Each row is shifted at random along 3 fixed directions that mean nothing.
Known rows, with every way that one mark hangs from another:
{j_337 j_107 j_560 {j_706 j_146}}: [ 156 -283 -150  259  -25  221 -133  103  472   84 -102  105  -61  151
   18   11 -338   12  -34  150  134  135 -154 -263   86  -36  104  -24
  -39  292  108  -31  105   45  202 -164  -72 -222 -133   -6  -81  -95
  -51 -114   66  -47  -36 -112 -387  344  225  202 -159  111 -362]
{j_146 {j_107 {j_254 j_225}} j_547}: [  47  -92 -109 -136 -199   52 -318  -42  301  -12 -101  208  116  190
   67  -53 -248   67 -255    4  280  -23   12  -66  137 -129  340  -34
   12  186   16   35 -119   50  130  -46 -290  -88  -44  101   96   97
  111   16  -49  -97 -220  146 -148  236  199  190  153   48 -247]
{j_715 j_254 j_325 {j_337 j_277} j_459}: [ 320 -222 -107  -86  181   96  -50   68  406  167   24  -99  266  360
   58  102 -318  -15  -79  205  297  273 -101 -112   22 -207  299   14
  491  305 -162  -12  175  -90  -52  -37 -214 -209 -179  102   77 -124
  173   54    7    0 -177  216 -491  222  570  150  -68  -38 -441]
{j_254 {j_277 {j_146 j_107} {j_293 j_459 j_547}} j_706}: [ 195 -395 -206   88  -62  102   73  -12  435    6 -413   29   11  127
  114 -142  -27   21  -65  -28  352  117 -333 -129  293 -235  224 -133
  -30  250  211  -61  226  190   73 -224 -117 -216 -276 -118  127  -90
 -138 -148    0 -120  -94 -118 -158  365   64  425  113 -226 -106]
{j_293 {j_277 {j_146 j_107}} {j_325 j_459 j_715} j_547 j_706}: [ 224 -189   15  183 -208  134 -114   21  380  -57 -451  -60  -51  209
  263  -76    2  -16 -236  -81  210 -142 -169 -264  227 -147  218 -461
 -488  347  657  -51  424  135  130 -179   35 -231 -189   41 -160  175
 -117 -319 -309 -218 -216  160  -50  570   75  531  248 -117   81]
{j_325 j_459 j_485 {j_715 j_560 j_706}}: [ -79 -274  -47    6   22   97 -273  -52  195   94   19  -39  -66  260
 -224  -13 -300    4 -133  138  -23    5   31 -255 -168 -198  366 -113
  185  199  -73   18  173 -212   62  -43 -179 -371   78  257  -14   47
  118  -21   35  141  -80  279 -476  277  302  -28 -116  115 -131]
{j_146 {j_277 j_107 {j_293 j_325 j_459 j_706}} j_547}: [ 124  -85  -11    0 -311   61 -116  347  458  -81 -286  213 -130  215
  144  -29  -46  -57 -245   62  449 -113   59 -267  197  -46  369 -141
 -278  208  232  -48    8  247  159 -175  -96  -29 -141  331    8   14
  237   98 -258 -161 -113  114   97  187  -35  246  501 -130   50]
{j_337 {j_107 j_254} j_560 j_706}: [ 212 -125   -8  217 -119  155  -90  195  386  -48  -75  100  -43   48
   96  -58 -174   37  -65  105   66   63  -74 -122  166  115   34  -55
 -115  201  227   38  -51  106  355    8 -129 -213 -152   90 -195  103
   50  -60   -3 -152 -170   27 -537  409  241  309  -82   56 -229]
{j_706 {j_146 {j_277 j_107}}}: [ -40 -223 -118  -89 -229   82 -221  243  476   67 -165  231   29  235
   94   64 -410   67 -163   78  365  162   -6 -378   72  -72  403   31
   63  164  -67  -49  -93  -38 -115 -142 -240  -24   92  202   73  -62
  169   88  -55  -67  -71   30  -35   59  132  -79  108   73 -166]
{j_560 {j_107 {j_146 j_547} {j_254 j_277 j_706}}}: [ 128 -319 -162  -79   85  254 -292   60  398  -87 -291  -16  202   74
  -24 -164 -289   77  -48   47  218  386 -160 -104  273 -262  260   29
  337  107  179 -135   48   28 -121 -114 -162  -48  -21   48  321  -17
  -76  -24  238  -88 -133 -140 -286  390  192   15   74   22 -278]
{j_547 {j_146 {j_277 j_107 {j_293 {j_325 j_254 j_485} j_706}}}}: [ 177 -237   19  225 -273  115 -151  426  222 -139 -505   -6  -49  193
  228   23  -13  -99    0   28  192   90   22 -262  239 -169  188 -149
  -90  -80  203  -87  130  232 -110 -122 -113 -160  134  162   -5   70
    3  -17 -129 -230 -135   34 -144  385   36  232  111  104    2]
{j_337 {j_107 j_146} j_706}: [-195 -233 -220  363 -127  -42    6  -28  613  361  176  186 -214   54
  290  -49 -475   75 -396  103  303 -215 -476 -474 -245  226  368  -82
  -55  617  265  150  268  -50  246   -7 -377 -506 -127  157 -203   39
  264   -1  101  341 -257  -54 -121  289  166   -3  -39 -145 -136]
{j_547 {j_146 {j_107 {j_254 j_706}} {j_277 j_293}}}: [  87  -71    3   54 -333  -22 -148  256  370  -52 -162  177   -3  200
  287 -101 -205    1 -234  126  306  -61  -65 -236   70   46  329 -100
   86  127  206   51  -55    6  214  154 -309 -135   22   99  -95   66
  211  157  -78 -129 -189   49  -84  263   24  318  214  -62   -3]
{j_485 {j_547 {j_146 {j_277 {j_293 {j_325 j_107} j_706}}}}}: [  32 -234 -120   81 -175   -2 -233  397  369   94  -46  159 -176  167
  138   54 -282 -178 -229   86  328 -100 -159 -638  -15  -87  479  -97
  -75  281  185   46  134  154    0 -141 -252 -160   94  213  122  -68
  319  179  -42   17  -84   40  -76  -32 -100  -13  317  -45 -170]
{j_337 j_277 j_560 j_706}: [ 144  -60   -4    3 -188  189 -178  463  293 -121   64  217 -114  137
 -149  -46 -209  -87  -56  231   17  225  158 -269  187  176  215   91
  -19   83  -78    7 -237  -39  330   33 -146   80   42  215  -69   33
  195  161  -34 -305   32   21 -378   69  153   -5   26  111 -243]
{j_107 {j_254 j_225 j_277}}: [-144 -277 -270  -20 -118 -164 -151   56  324  199   43  160   44  105
  105  -72 -360   71 -244  -21  355   59 -325 -288   45    2  431   48
  113  380    3  132   86  -24   96  -17 -478 -237  -99  319  108   58
  156   69  181  158 -275   44 -268   62  172 -334 -195 -126 -173]
{j_293 {j_277 {j_107 j_146}} {j_325 j_485} j_547 j_706}: [ 147  -91  127    1 -252  198 -427  760  203 -333 -372  229   30  -57
    9   26  -80  -51    3  118   30  312  323 -432  380  -33  346    0
 -148  -33  309 -104  -85  125 -147 -144  -49  326    6  543  206  -46
  280  275 -196 -454  -43   97   20   97 -179 -178  642  184  -67]
{j_485 {j_547 {j_146 {j_107 j_254}}}}: [ 204   22   57 -134 -259  104 -338  338  322 -189  -62  279  117   57
  229  -10 -220   13 -250   87  132   97  158 -316  213   13  215   11
    5  -51  138  -48 -301   45  107   62 -331   64   34  158  -48  163
  301  176 -184 -304 -148  206 -199  125   85  225  411  236 -122]
{j_337 j_107 {j_277 j_146}}: [ 129 -209  -71   11 -220  166  -71  357  367  -26 -145  199   52  232
   94  -33 -222   59  -79  100  228  271  -23 -304  257   58  222   27
  -42   88  -71  -20 -149  -22   38 -128 -217 -117   27   82  -69   29
  110   16  -87 -232  -97  -37 -226  197  213  178   62   91 -229]
{j_107 {j_146 {j_277 {j_293 j_325}} j_547} j_254}: [ -39 -318 -218   77  113   30 -246  -42  501  168 -190   19 -168  344
  200   13 -517  -59 -258  -55  540   -9 -257 -383 -287 -255  575  -75
  209  395  110  -34  416   98 -211  -42 -214 -332  215  335  306 -103
  166   73  122  450 -222  -32 -119  212  202 -274  190 -166 -263]
{j_706 {j_146 {j_107 j_254} j_547}}: [  -8 -280 -174  -80  -10  112 -383  -93  539  117 -104  194   39  205
  125   59 -528    6 -272   27  445   48  -57 -281 -129 -259  462   10
  165  320   92  -14   61    9  -91 -145 -216 -167  186  152  299  -94
  162   29   58  198 -100   77 -112  117  223  -73  188  142 -356]
{j_547 {j_146 {j_277 j_107 {j_293 {j_325 j_254 j_459}}}}}: [  36 -235  -51   21 -260    0 -105  376  337  -24 -207   -5  -77  349
  109  106 -233 -106 -106   26  375   52   50 -481   69 -126  413   44
  -18   -1   61   22   17  -15 -133 -115 -213 -252  146  324   50   62
  277   64 -170  -76 -111  121  -46  161   93 -116  148    4  -63]
{j_254 j_225 {j_277 j_107} {j_706 {j_146 j_547}}}: [-237 -351 -396   -2 -194 -120 -121   27  589  240    9  200    5  223
   73 -110 -396   87 -234  141  411   17 -425 -429  105 -173  529   57
   99  492    3  130  107  -30   19 -214 -414 -299 -232  215  235 -194
  123   62  172   44  -92 -143   29  108   61 -255  -70 -151 -243]
{j_254 j_225 {j_706 {j_146 j_107 j_547}}}: [ -25 -179 -206  -95 -229   88 -332  -37  406   50 -131  218  107  228
  -52  -82 -302   33 -195  111  236   71  -72 -161  193 -230  376  -29
  102  245  -43   -5  -36  -47   85 -144 -235  -42 -133   51  164 -112
   15   34    5 -136  -58  -44   13  214   89  159  124   64 -313]
{j_293 {j_277 {j_146 j_547}} {j_325 j_254 j_459 j_485} j_706}: [ -35 -279 -102   97 -129  126 -256  128  387   34 -336  -53 -143  160
    2   52 -165 -153 -189  -26  382   10  -85 -406    5 -314  436 -151
 -119  249  271    5  380   26 -123 -239  -79 -358  274  455  231   97
   70 -122  -95   92 -136  176  -33  292  125 -172  110   58  -61]
{j_560 {j_107 j_146 j_254}}: [  47 -279 -105  151   -6   45 -154  -35  410   93  -98   87   39   89
  288  -25 -340  157 -228  -70  295  120 -259 -183   16  -12  191  -85
   89  237  245  -82  150   71  -90  -67 -284 -265  -62   49  -42  127
   55 -113  113  206 -283   45 -265  406  201   99    1   16 -121]
{j_715 {j_254 j_225} {j_325 j_459 j_485} j_337 {j_706 j_146}}: [ 164 -287 -137  -43  115   17 -290   -6  307  113  -69 -138  167  314
   22  123 -291  -39   31  162  180  200  -76 -174   58 -388  198  -13
  462  222 -156  -71  294 -226 -193  -23 -211 -348 -234  312   72 -151
   75  -20  -16   -5 -187  232 -400  436  398   76 -256  101 -305]
{j_254 j_225 {j_277 {j_107 {j_146 j_547}}} j_706}: [  34    1 -109 -239 -350   99 -286  460  262 -246 -198  254  191  121
  -87 -187 -107  139  -56  158   46  316  112 -204  540  -53  304  111
  106  -78 -120  -35 -359  -66   61  -35 -308  173 -239  303   71   32
  140  219  -42 -533  -92  -86  -39  275   -1   43  287   44 -110]
{j_277 j_107 j_146 j_293}: [ 193 -131    6   17 -335  139   26  423  273 -218 -335  249   34  263
  168   27   38  189   12   -8   91  319   36 -115  358  -96   42  -86
  -50 -210 -239 -139 -260  192 -148 -220 -215  -79 -130  -32 -153   53
   49  -24 -195 -283  -40  -57 -185  378  113  536  199  135   15]
{j_706 {j_146 {j_107 j_254} {j_277 {j_293 j_325}} j_547}}: [  72 -206  -74 -108 -152   56 -386  144  497  -25 -263  138  -32  345
  162   50 -417 -113 -206   47  512  -17   49 -308  -38 -249  454  -88
   44  197  134  -66   75   42  -82  -36 -131 -102  154  243  234 -107
  199  105 -111  -20 -128   80   33  180  120   57  353  -10 -157]
{j_293 {j_277 j_146} j_325}: [ -13 -284 -189  173 -109   -5  -44   62  457  202 -192   86  -57  254
  151   44 -296   77 -264  -23  345  119 -359 -381  -40 -132  413 -181
  -10  359  163   24  417  124 -104 -208 -193 -255  -35  153   45  -93
   30  -76  -30  199 -167  -48 -101  185  137  -59   35 -134 -137]
{j_107 {j_146 j_277 j_547}}: [  67  234  126 -358 -344  217 -543  538  152 -294 -160  346   82  167
  -90  -72 -262    0 -241  181  140  224  504 -260  243   77  370   64
   60 -179 -170 -143 -508 -173  100  145 -195  355  209  477  -38  190
  336  382 -249 -377 -112  191  103   94   74   87  587  222   -4]
{j_107 {j_146 j_547} {j_254 {j_277 j_293} j_706}}: [  37 -199 -185   28  -32   46 -182  153  406  -55 -194   67  -21  141
  153 -183 -220   17 -145   23  276  193 -225 -214  106 -157  327  -66
  257  185   65  -43   98   61  -14   29 -291 -218  -28  239  162   32
   62   73  193   74 -174 -134 -243  381  160   58  139  -98 -116]
{j_485 {j_547 {j_146 j_107 {j_277 {j_293 j_459}}}}}: [ 227 -218 -111  -97  -98  201 -203  126  416  -25 -212  153  -40  233
  110   18 -252  -84 -193   64  456   14   -1 -367   76 -154  386   32
   36  110   12 -110    9   87   39 -105 -211  -67   88   10  141   13
  153   48 -103 -124  -80  107  -94   52   87  194  323  -15 -206]
{j_547 {j_146 {j_107 {j_254 j_225 {j_277 {j_293 j_459}} j_706}}}}: [ 160 -634 -398  110  189   82  -56 -171  444  176 -318  -55   86  217
   31  -63 -339   35   21  -48  526  222 -455 -192   98 -392  472  152
  390  345   93   35  450  119  -86 -238 -272 -304  -91  -11  500 -256
 -124 -107  341  210 -103 -229 -393  180  101 -261 -220 -163 -508]
{j_547 {j_146 {j_107 {j_254 j_225}} {j_277 {j_293 j_325 j_459}}}}: [ 323 -121   49 -171 -241   67 -365  442  181 -249 -382  186  102  281
   35   24 -189  -38  -27   37  434  182  302 -197  349 -101  359  142
    8 -140   68  -86 -123   21   41   22 -165  192  -16  407  148  -31
  230  221 -260 -356 -151  137  -72  102  -85  -54  390   70 -134]
{j_715 {j_325 j_107} j_337 j_459 j_485 j_706}: [ 272  -59  -84  -43   49   89  -53  -60  293  178   35 -100  236  276
  -15    9 -147   49 -129  271  135  -13 -103  -75   58 -253  179 -190
  383  276    5   73  237  -94  102   15 -190 -324 -541  -25 -263  -66
  119  -74  -27 -100 -225  255 -511  522  460  676   17 -145 -208]
{j_547 {j_146 {j_277 {j_107 {j_254 j_706}} {j_293 j_459}}}}: [ 352 -194  -30  213 -175   54   79  150  446 -133 -474   10  -10  203
  395 -151   46  105  -77  -47  447  105 -183  -61  343  -77   96 -167
  -32   34  309  -99  146  247   85  -21 -174 -220 -189   48 -163  117
 -102 -156 -110 -160 -242  -52 -295  582   88  519   91 -113   15]
{j_715 j_337 j_459 j_485 j_706}: [ 136  -22  -56 -143  -13  106 -149   56  286  132  101  148  167  270
 -129   48 -287   63 -204  357  156   89   42 -165  -44 -147  366   34
  460  335 -217   40   44 -203   90   37 -296 -188 -297  261  -40 -111
  332  232  -24   43  -55  268 -330   81  300  151  183   15 -184]
{j_715 {j_254 j_225} j_325 j_337 j_459 j_485 {j_706 j_146}}: [ 224 -148 -159  -37  104  -82  -94  -68  426  272   78   23  249  450
  151  106 -384  105 -177  374  293    7 -264 -159  -69 -325  239  -41
  577  525 -149    0  382 -204    1   80 -371 -449 -617  272  -92 -301
  251  108  -29  101 -193  304 -349  330  430  225 -125  -44 -222]
{j_715 {j_254 j_277} {j_325 j_459} {j_337 j_107} j_560 j_706}: [ 339 -120   -1 -188  113   66 -149  249  279   28   37 -167  401  255
 -146   76 -249   52    7  359  -33  221   46 -161  164 -202  130    6
  521  173  -65   12    2 -173  134   38 -101 -232 -419  109  -55 -162
  214  133  -70 -323 -170  281 -561  358  513  401  -89  -38 -307]
{j_146 j_107 j_277 j_547}: [ -87   57  -31 -237 -363   94 -345  101  357   33  -11  280   33  207
   16  -50 -328  -35 -418  173  303 -182  154 -256   -7   36  489  -76
  -56  217   34   62 -246  -90  279   35 -241   28  129  115  -32  132
  283  181 -172 -181 -170  231  132   64  164  262  363  -33  -69]
{j_254 {j_277 j_107 {j_293 j_325 j_706}}}: [ 132 -188  -47    2 -298   93  -83  596  274 -176 -285  180   88  102
   32   -2    2   -7    3   64   39  274   30 -251  403  -68  211  -73
  -48  -16   60  -47 -110  233    7 -229 -173  121 -228  158   51  -48
  139  122  -61 -358  -20  -96 -160  167   -5  166  261   -4  -36]
{j_485 {j_547 {j_146 {j_277 {j_293 j_325}}}}}: [ 197 -189  -81  -54  -74  197 -266  368  265  -98 -236   98   -8  301
   20   33 -253 -141  -85   78  206  254   28 -422  135 -220  350   -4
  143  -26  -98 -149   28  123 -149 -107 -194   52  114  154  190  -77
  143  175  -79 -128  -34  -33 -146   20   86   -3  312   68 -245]

Rows:
[ 273 -187  -23  108 -197   45  -48  261  259 -166 -445  120   23  159
  287  -93   70   68  -31  -88  291   40 -139  -46  382  -99   96 -202
 -200  175  167 -112   14  369   39  -82 -183 -102 -231   65   17   90
  -58  -91 -107 -243 -216   18 -203  391   45  448  120  -86  -69] | {j_146 {j_277 {j_107 {j_254 j_225}} {j_293 j_547 j_706}}}
[  43 -176  -60   25 -257   36  -70   52  467   16 -216  170   67  108
  202  -62 -206  141 -188  -12  185   97 -193 -107  129  -83  235 -125
   85  158  165   28   21   36   69  -35 -265 -193  -53   51  -38   19
   72  -14  -55  -37 -161   12 -247  349  126  279   84   10 -103] | {j_277 {j_146 {j_107 {j_254 j_706}}}}
[  63   75   70 -234 -236  191 -510  417  286 -169 -183  156   90  241
  -48  -74 -234 -113 -168  298  140  135  332 -244  138 -158  250  -97
  171  -96  -42 -154 -174 -155   96  169 -125  139   24  426  -70  -20
  200  204 -209 -376  -99  197    5  321  214  285  333  175  -10] | {j_715 {j_325 j_485} {j_706 {j_146 j_277 j_547}}}
[  87 -407 -282  115   -4  -74  -42 -145  317  115 -204   11   52  164
  234  -99 -173   15 -133 -100  372  -50 -428 -136  128 -186  274 -137
  -14  411  173   48  258  225   59 -101 -309 -343 -253 -130  166   13
  -94 -173  160   32 -279  -35 -271  324  194  232 -128 -256 -224] | {j_146 {j_107 {j_254 j_225 {j_277 {j_293 j_547}}}}}
[ 552   -4  133  -55  164  162 -133   17  199  -88 -132  -13  416  334
    2   72 -168  282  -62  415  -28  203   73  127  188 -262  -82 -118
  595  145  -82 -212  106 -113   12   94 -130 -272 -551 -102 -237 -100
   95   69 -126 -248 -161  367 -538  590  402  774  104  144  -68] | {j_715 j_254 j_337 j_459 j_485 {j_560 {j_107 j_146}} j_706}
[  34 -297 -216   78   94  142 -178 -110  495   84 -289  -19 -103  274
  149 -120 -358   -2 -165  -39  430  102 -305 -185 -126 -286  437 -114
  330  323   39  -84  327   94 -136   -7 -200 -320  177  141  275  -46
  -31  -21  213  326 -180 -138 -245  372  239   25   64 -146 -283] | {j_107 {j_146 {j_277 j_293} j_547} {j_254 j_706}}
[ 167 -398 -137  -35    7  146 -106  138  387 -123 -331  -67   63  310
   68  -11 -154  -15  -11  -49  412  243 -138 -220  247 -365  201  -54
   35   25  149 -116  136   69 -205 -271 -136 -300  -75  106  212   27
   14 -158  -24  -75 -145  -23 -161  469  177  133   99  -36  -51] | {j_560 {j_107 {j_254 {j_277 {j_146 j_547} {j_293 {j_325 j_459}}}}}}
[ 140 -131    8   85 -152  140 -181  392  144 -120 -186  245  -35   58
   43  -30  -24  -65 -123   37   68  161   48 -188  193  -35  199 -122
  -77  141   15 -101 -126  255   80 -163 -155   80  -87  147   70   18
  145  144  -54  -48  -18   34 -115   66   16  293  343  106 -122] | {j_277 {j_293 j_547 j_706}}
[   0 -185  -92  -75 -109   57 -173  127  276  168   21  -44   37  181
  -68   24 -250  -71 -142  171   58   -3 -113 -268  -31 -212  281  -80
  294  192   19   89  115  -28    6   -3 -217 -322 -149  124  -46  -67
  198   -6   76   -8 -139  218 -454  240  359  247  -90  -33 -206] | {j_715 {j_325 j_107 j_254} j_485 j_706}
[ -61   24 -169  -91 -475 -124 -256  117  395  -12  -55  263  119  139
  146 -228 -138   43 -339  175  242 -121 -122 -199  371   29  260 -163
 -149  253  169   70 -144 -102  399   62 -357  -73 -380  110 -197  115
   59   44 -110 -420 -225   35  143  388   30  423  129 -100   77] | {j_254 j_225 j_277 {j_706 {j_146 j_107 j_547}}}
[  40 -228  -35  211  -71 -173 -300  212  203  158   34   36 -126  257
  111  -16 -352   -1 -320  159  232 -176 -165 -606  -97   -9  529 -201
 -222  433  447  171  273   74   84  -97 -126 -288  -67  234  -19  -83
  248  109 -113   63 -202  233 -156   87  -13  -20  245  -94 -125] | {j_293 j_277 {j_325 j_107 {j_715 j_560}} {j_547 j_146}}
[ 356  -85   -5  210 -148  159  -75  213  240  -95 -427  126  -26  177
  270  -96   25    6 -199   -1  382   48  -30 -111  254  -12  109 -220
 -122   78  219 -170  149  236  230  -53 -118  -31  -92   61 -228  174
  -92  -86 -157  -85 -187   20 -115  419   49  562  186   18   43] | {j_547 {j_146 {j_277 {j_293 j_459 j_706}}}}
[ 188 -228  -26  -94 -192   92 -256  397  311  -77 -314  128   -6  134
 -112   82 -145   15  -59  -30  386  306   97 -352  309 -126  393   -6
 -119    5  127  -23   42   54 -128 -266  -24   60   23  357  132  -46
  134   14 -196 -210  -92   89 -172   97  -37  -50  310   29 -135] | {j_293 {j_277 j_146} {j_325 j_107} j_459}
[ 172 -243 -144  -67  150   94  -67  -21  278  109 -139 -282  249  223
 -214  -21 -198    3  -73   73   14  200 -147 -111   59 -342  128 -148
  418   83    7  -54  279   -4   83   -8  -93 -306 -220   14  -29  -12
 -108 -208   87  -70 -157  130 -575  488  544  276 -317  -79 -253] | {j_715 {j_325 {j_254 j_277} j_459} j_560 j_706}
[ 194 -319 -147  205  -12  122  -26  -11  391  114 -408  -17  -99  195
  116  -21 -101  -85 -165 -115  432   16 -235 -132   86 -178  283 -258
  -81  328  249 -115  467  288   78 -210  -40 -142 -107   97   38   -5
 -126 -162  -19  165 -175  -34 -200  306  126  228   69 -196 -126] | {j_146 {j_277 {j_293 j_325 j_459 j_706}}}
[ 215 -153  -47   51 -210  162 -240  134  476  -61 -553   -8   56  235
  193  -12 -130  -38 -162  -34  322   74  -35 -154  290 -284  164 -276
 -162  125  301 -181  163  261  -75 -171   27  -98   22  111   28   49
 -155 -185 -191 -228 -141   25  -56  471  190  389  151   73 -101] | {j_293 {j_325 j_254} {j_706 {j_146 {j_277 j_107} j_547}}}
[ -19 -355  -28   48 -122  -82 -243  559  320    8 -110  266 -189   86
   82  130 -301  -87  -84   -6  330   93  -65 -542  -15 -124  496   40
  -77  264  171   76    3  182 -200 -233 -193 -145  114  537  364 -234
  492  316  -61  186   -6   76 -118 -151 -204 -326  444   70 -190] | {j_277 j_146 {j_293 {j_325 {j_107 j_254}} j_547 j_706}}
[-136 -288 -275    3 -358 -125   37  141  388  124  -81  220    2  232
   83 -104 -183  107 -149   88  250    2 -396 -271  161  -68  373  -29
   73  281 -116  123   39  -35  129 -100 -431 -306 -265    7   27  -94
  107   59   66 -105 -113 -123  -34  199   -2  136  -81 -229  -46] | {j_254 j_225 {j_277 {j_146 j_107} j_293} j_706}
[  -8  -83  -89  -34 -155 -177  -67   74  372  201  170  247  112  277
   15   49 -264  131 -347  242  223  -43 -178 -175  -58  -16  353  -32
  271  441 -141   70   57 -124  262   92 -456 -318 -304  341  -86  -60
  363  176  -59  107 -138  266 -250   65  190   45   12   39 -100] | {j_715 {j_254 j_225} j_459 j_706}
